Below is a small trained network, with its code and all its weights. Each question gives an input and a class and asks what happens when units are switched off, that is, made to give their printed mean instead of their output.

import numpy as np


def w(rows, s, z=0):
    codes = np.array(rows[::2]) - 128.0
    scale = np.full(codes.shape[1], s)
    scale[-1] = z or s
    return codes * scale


def f(y):
    return y / 2 * (1 + np.tanh(0.7978845608 * (y + 0.044715 * y**3)))


def log_softmax(a):
    a = a - a.max(-1, keepdims=True)
    return a - np.log(np.exp(a).sum(-1, keepdims=True))


def net(x, mask):
    res = np.array(x, float).reshape(1, 3) / 4 @ E
    y = f(res @ A[0][:, :-1].T + A[0][:, -1])
    res = res + np.where(mask, y, B[0][:, -1]) @ B[0][:, :-1]
    return log_softmax(res[-1] @ U[:, :-1].T + U[:, -1])


A, B = {}, {}
E = w([
[105,88,86,83,249],'x0',
[138,2,114,78,58],'x1',
[122,115,248,6,123],'x2',
],0.0066)
A[0] = w([
[132,137,102,154,116,198],'n1',
[136,167,161,120,112,71],'n2',
[133,118,129,108,134,190],'n3',
[129,117,125,131,135,70],'n4',
[116,137,141,142,114,90],'n5',
[122,162,137,115,175,149],'n6',
[130,134,139,135,123,96],'n7',
[124,134,131,123,135,101],'n8',
[130,129,127,120,125,26],'n9',
[129,127,68,225,102,235],'n10',
[130,107,136,121,122,74],'n11',
[131,87,102,113,136,167],'n12',
[128,3,98,114,122,197],'n13',
[127,124,125,112,131,149],'n14',
[137,91,148,89,110,143],'n15',
[126,147,85,136,228,131],'n16',
[124,137,137,146,121,254],'n17',
[136,122,129,121,135,199],'n18',
[132,125,129,87,183,147],'n19',
[135,131,123,143,139,44],'n20',
[129,117,129,134,134,45],'n21',
[125,144,154,140,69,136],'n22',
[121,134,126,126,120,70],'n23',
[119,111,146,99,150,157],'n24',
[132,131,126,124,142,36],'n25',
[119,139,128,124,143,97],'n26',
[129,60,166,49,89,214],'n27',
[131,95,119,146,89,16],'n28',
[124,116,127,134,112,33],'n29',
[138,150,153,133,62,103],'n30',
],0.021,0.002)
B[0] = w([
[142,162,129,150,151,164],'n1',
[141,141,102,50,105,156],'n2',
[90,131,135,166,122,144],'n3',
[162,93,121,86,164,126],'n4',
[160,118,119,71,164,135],'n5',
[147,130,79,204,64,163],'n6',
[144,124,122,93,145,129],'n7',
[147,128,120,131,132,128],'n8',
[179,85,120,81,179,122],'n9',
[207,229,146,236,181,246],'n10',
[165,66,114,101,174,137],'n11',
[136,53,118,93,132,164],'n12',
[88,33,76,154,2,239],'n13',
[122,119,132,137,137,134],'n14',
[110,61,143,157,181,182],'n15',
[138,174,175,218,199,203],'n16',
[28,234,127,190,44,149],'n17',
[71,158,135,178,91,136],'n18',
[88,65,140,191,141,170],'n19',
[207,69,150,72,189,130],'n20',
[197,77,143,72,167,124],'n21',
[88,203,152,101,122,175],'n22',
[167,103,122,92,160,125],'n23',
[113,108,137,180,151,160],'n24',
[206,70,126,84,188,124],'n25',
[158,117,116,139,132,131],'n26',
[7,61,188,222,184,245],'n27',
[219,64,81,151,133,153],'n28',
[180,87,109,117,151,128],'n29',
[125,186,143,68,163,179],'n30',
],0.027,0.013)
U = w([
[197,130,82,131,35,127],'0',
[119,158,139,2,54,32],'1',
[137,160,192,170,185,250],'2',
[184,68,134,85,138,12],'3',
[101,32,141,146,89,93],'4',
],0.0078,0.0016)

Each question gives the input, the list of numbers given to net, and the class t.
The units are the neurons (one row each of A and B). Each row of codes is followed by its name. A weight is (code - 128) times the scale printed after its matrix; where a second scale follows, it is the last column's (A, B and U).
mask holds one flag per neuron, in row order. A switched-off neuron (its flag False) gives its mean, the last column of its row in B, instead of its output. The means were averaged over made-up inputs and are rounded, as every weight is.
A unit's drop is (log p(t) with every unit on - log p(t) with that unit switched off) / (log p(t) with every unit on - log p(t) with every unit switched off).
unit that matters most: the unit with the biggest drop
k most important neurons: the k neurons with the biggest drops, biggest first
drop when u is switched off: that unit's drop, to one decimal
input [4,6,-7], class 0: 3 most important neurons : n27; n13; n10
input [-8,-2,6], class 1: unit that matters most : n10
input [-3,-2,3], class 1: 2 most important neurons : n10; n16
input [0,2,-3], class 0: 2 most important neurons : n27; n16
input [0,-3,3], class 0: 4 most important neurons : n27; n10; n16; n15
input [-7,6,-7], class 0: 2 most important neurons : n27; n28
input [-1,-6,5], class 0: 2 most important neurons : n27; n6
input [-1,4,-6], class 0: drop when n27 is switched off : 0.2
input [2,3,-4], class 0: drop when n27 is switched off : 0.6
input [2,-1,5], class 4: drop when n10 is switched off : 1.2
input [-4,4,6], class 4: drop when n10 is switched off : 0.3
